Here is a tiny trained network, its code and every weight. The questions are about switching its units off for an input and a target symbol, where a switched-off unit gives its printed mean instead of its output.

import numpy as np


def w(rows, s, z=0):
    codes = np.array(rows[::2]) - 128.0
    scale = np.full(codes.shape[1], s)
    scale[-1] = z or s
    return codes * scale


def norm(h):
    return h / np.sqrt((h * h).mean(-1, keepdims=True) + 1e-5)


def f(y):
    return np.maximum(y, 0)


def softmax(a):
    e = np.exp(a - a.max(-1, keepdims=True))
    return e / e.sum(-1, keepdims=True)


def log_softmax(a):
    a = a - a.max(-1, keepdims=True)
    return a - np.log(np.exp(a).sum(-1, keepdims=True))


def net(x, mask):
    ids = ['βεζξστω'.index(c) for c in x.split()]
    T = len(ids)
    res = E[ids] + P[:T]
    u = 0
    for l in range(2):
        r = norm(res)
        for j in range(3):
            rows = slice(4 * j, 4 * j + 4)
            q, k, v = (r @ M[l][rows].T for M in (Q, K, V))
            z = softmax(np.where(np.tri(T) > 0, q @ k.T / 4**0.5, -1e9)) @ v
            o = O[l][rows]
            res = res + np.where(mask[u + j], z, o[:, -1]) @ o[:, :-1]
        u += 3
        y = f(norm(res) @ A[l][:, :-1].T + A[l][:, -1])
        res = res + np.where(mask[u : u + 8], y, B[l][:, -1]) @ B[l][:, :-1]
        u += 8
    return log_softmax(norm(res)[-1] @ U[:, :-1].T + U[:, -1])


Q, K, V, O, A, B = {}, {}, {}, {}, {}, {}
E = w([
[194,82,78],'β',
[205,91,109],'ε',
[84,239,83],'ζ',
[176,85,71],'ξ',
[62,2,144],'σ',
[225,142,116],'τ',
[82,157,43],'ω',
],0.0084)
P = w([
[183,254,87],'0',
[104,174,97],'1',
[172,153,196],'2',
[118,175,89],'3',
[179,148,190],'4',
[131,174,83],'5',
[178,146,186],'6',
[147,167,72],'7',
[171,135,186],'8',
[170,153,58],'9',
[160,139,183],'10',
],0.0048)
Q[0] = w([
[132,114,90],'L0H0',
[148,140,130],'L0H0',
[152,140,122],'L0H0',
[180,88,127],'L0H0',
[153,142,97],'L0H1',
[109,109,137],'L0H1',
[197,144,181],'L0H1',
[116,130,242],'L0H1',
[168,45,172],'L0H2',
[134,104,248],'L0H2',
[104,138,20],'L0H2',
[124,133,66],'L0H2',
],0.013)
K[0] = w([
[151,165,116],'L0H0',
[123,134,165],'L0H0',
[130,133,174],'L0H0',
[115,185,134],'L0H0',
[86,102,64],'L0H1',
[177,122,127],'L0H1',
[105,100,193],'L0H1',
[166,98,255],'L0H1',
[125,134,4],'L0H2',
[165,229,16],'L0H2',
[122,46,187],'L0H2',
[118,70,170],'L0H2',
],0.012)
V[0] = w([
[224,87,144],'L0H0',
[125,136,127],'L0H0',
[61,144,169],'L0H0',
[88,162,67],'L0H0',
[101,196,79],'L0H1',
[254,189,64],'L0H1',
[190,102,182],'L0H1',
[112,140,169],'L0H1',
[78,36,199],'L0H2',
[230,130,138],'L0H2',
[23,52,150],'L0H2',
[240,97,111],'L0H2',
],0.0028)
O[0] = w([
[175,148,101,186],'L0H0',
[115,141,128,131],'L0H0',
[58,119,151,45],'L0H0',
[128,161,127,151],'L0H0',
[192,90,164,180],'L0H1',
[171,94,170,254],'L0H1',
[74,113,133,103],'L0H1',
[128,136,110,94],'L0H1',
[243,154,128,55],'L0H2',
[45,108,149,176],'L0H2',
[251,159,100,54],'L0H2',
[49,121,162,194],'L0H2',
],0.0035,0.0017)
A[0] = w([
[50,119,149,254],'L0N0',
[65,163,56,73],'L0N1',
[97,222,189,125],'L0N2',
[128,8,194,99],'L0N3',
[118,99,251,36],'L0N4',
[106,179,255,86],'L0N5',
[186,110,236,90],'L0N6',
[204,50,29,186],'L0N7',
],0.0068,0.0023)
B[0] = w([
[179,163,56,173],'L0N0',
[150,177,108,152],'L0N1',
[169,96,184,155],'L0N2',
[196,95,128,186],'L0N3',
[38,177,156,149],'L0N4',
[254,80,166,145],'L0N5',
[98,129,76,182],'L0N6',
[63,81,155,253],'L0N7',
],0.0078,0.0051)
Q[1] = w([
[197,193,147],'L1H0',
[159,125,232],'L1H0',
[131,215,156],'L1H0',
[171,85,204],'L1H0',
[114,113,119],'L1H1',
[151,107,74],'L1H1',
[90,111,88],'L1H1',
[177,157,134],'L1H1',
[8,200,94],'L1H2',
[126,137,143],'L1H2',
[76,167,44],'L1H2',
[98,146,51],'L1H2',
],0.016)
K[1] = w([
[216,202,131],'L1H0',
[163,144,242],'L1H0',
[106,191,167],'L1H0',
[190,108,253],'L1H0',
[107,163,82],'L1H1',
[124,119,109],'L1H1',
[101,158,65],'L1H1',
[179,135,162],'L1H1',
[100,173,201],'L1H2',
[133,141,132],'L1H2',
[83,125,187],'L1H2',
[78,112,180],'L1H2',
],0.015)
V[1] = w([
[115,48,151],'L1H0',
[112,102,161],'L1H0',
[85,118,99],'L1H0',
[141,124,141],'L1H0',
[133,113,73],'L1H1',
[137,119,204],'L1H1',
[149,73,112],'L1H1',
[202,104,101],'L1H1',
[172,124,254],'L1H2',
[69,182,97],'L1H2',
[152,127,154],'L1H2',
[153,163,180],'L1H2',
],0.0078)
O[1] = w([
[63,255,85,179],'L1H0',
[109,219,116,118],'L1H0',
[239,206,94,93],'L1H0',
[42,121,106,144],'L1H0',
[186,151,179,174],'L1H1',
[84,134,66,105],'L1H1',
[158,69,156,200],'L1H1',
[150,60,130,253],'L1H1',
[168,171,220,79],'L1H2',
[204,98,111,17],'L1H2',
[151,226,169,137],'L1H2',
[184,163,166,72],'L1H2',
],0.003,0.0028)
A[1] = w([
[209,152,101,157],'L1N0',
[139,183,146,2],'L1N1',
[148,167,137,13],'L1N2',
[111,96,149,96],'L1N3',
[96,92,244,129],'L1N4',
[164,107,153,97],'L1N5',
[102,148,88,176],'L1N6',
[99,157,107,120],'L1N7',
],0.011,0.006)
B[1] = w([
[63,60,120,253],'L1N0',
[150,71,97,129],'L1N1',
[254,103,67,129],'L1N2',
[108,191,147,164],'L1N3',
[227,98,184,216],'L1N4',
[102,157,92,176],'L1N5',
[163,133,193,200],'L1N6',
[122,191,94,150],'L1N7',
],0.0084,0.0044)
U = w([
[217,174,5,167],'β',
[78,163,77,185],'ε',
[29,145,147,91],'ζ',
[22,90,241,20],'ξ',
[121,9,14,91],'σ',
[123,233,132,253],'τ',
[247,113,173,141],'ω',
],0.012,0.0051)

Each question gives the input, a string of symbols that net reads in full, and the target symbol t.
The units are the heads (4 rows each of Q, K, V and O) and the neurons (one row each of A and B). Each row of codes is followed by its name. A weight is (code - 128) times the scale printed after its matrix; where a second scale follows, it is the last column's (O, A, B and U).
mask holds one flag per unit, layer by layer, with each layer's heads first. A switched-off unit (its flag False) gives its mean, the last column of its rows in O or B, instead of its output. The means were averaged over made-up inputs and are rounded, as every weight is.
A unit's drop is (log p(t) with every unit on - log p(t) with that unit switched off) / (log p(t) with every unit on - log p(t) with every unit switched off).
The circuit of an input: a set's keep is (log p(t) with only the set's units on - log p(t) with every unit switched off) / (log p(t) with every unit on - log p(t) with every unit switched off). Starting from the 12 units with the biggest drops (on a tie, the unit counted first), units are removed one at a time, each time the one whose removal leaves the highest keep (on an exact tie, the one counted first), for as long as the keep stays at least 0.8.
circuit, biggest first: the units of the circuit, biggest drop first
most important unit: the unit with the biggest drop
top k neurons: the k neurons with the biggest drops, biggest first
k most important neurons of layer l: the k neurons of layer l with the biggest drops, biggest first
heads that matter: for each layer, one digit per head in row order, 1 if its drop is at least 0.15 and else 0, layers parted by /
drop when u is switched off: that unit's drop, to one decimal
input β τ τ ω ω ξ, target ζ: most important unit : L0N7
input ξ σ ω ζ σ ω ε, target σ: circuit, biggest first : [L1H2 L1N4]
input τ ζ β ω ζ ζ ζ τ σ, target ω: 2 most important neurons of layer 0 : [L0N4 L0N6]
input τ σ σ τ τ ξ ζ β β ζ, target σ: circuit, biggest first : [L1H0 L1N0]
input σ τ τ τ σ ω τ τ τ β ζ, target ω: 2 most important neurons of layer 0 : [L0N6 L0N2]
input σ ζ ξ, target ξ: heads that matter : 011 / 100
input ω ε ξ β, target ξ: circuit, biggest first : [L0N7 L1H0 L0H2 L1N6]
input ζ τ τ τ ε ε τ τ σ, target ω: circuit, biggest first : [L1N4 L1N0]
input τ ζ τ ω τ, target σ: 3 most important neurons of layer 0 : [L0N7 L0N4 L0N0]
input τ ω σ τ ζ, target ω: top 2 neurons : [L0N2 L0N6]
input ζ ω ε, target σ: heads that matter : 000 / 001
input ω ζ τ τ β ω τ τ, target τ: top 2 neurons : [L0N0 L0N7]
input ε ω σ σ ε, target ξ: 4 most important neurons of layer 0 : [L0N0 L0N7 L0N3 L0N6]
input ξ τ ζ ζ τ ω, target β: heads that matter : 011 / 100
input τ ξ τ σ σ τ, target σ: most important unit : L0H2
input ζ ζ τ τ, target τ: top 2 neurons : [L0N0 L0N3]
input ξ ε ω τ ζ ξ, target ζ: top 2 neurons : [L0N7 L1N4]
input σ σ ξ σ ξ, target ξ: 3 most important neurons of layer 1 : [L1N4 L1N6 L1N0]
input τ ζ τ ζ ζ β, target ξ: top 2 neurons : [L0N7 L0N0]
input τ τ τ τ τ ω, target β: drop when L0N2 is switched off : 0.0
input σ β τ σ τ ω σ ω τ ζ, target σ: drop when L1N0 is switched off : 0.9
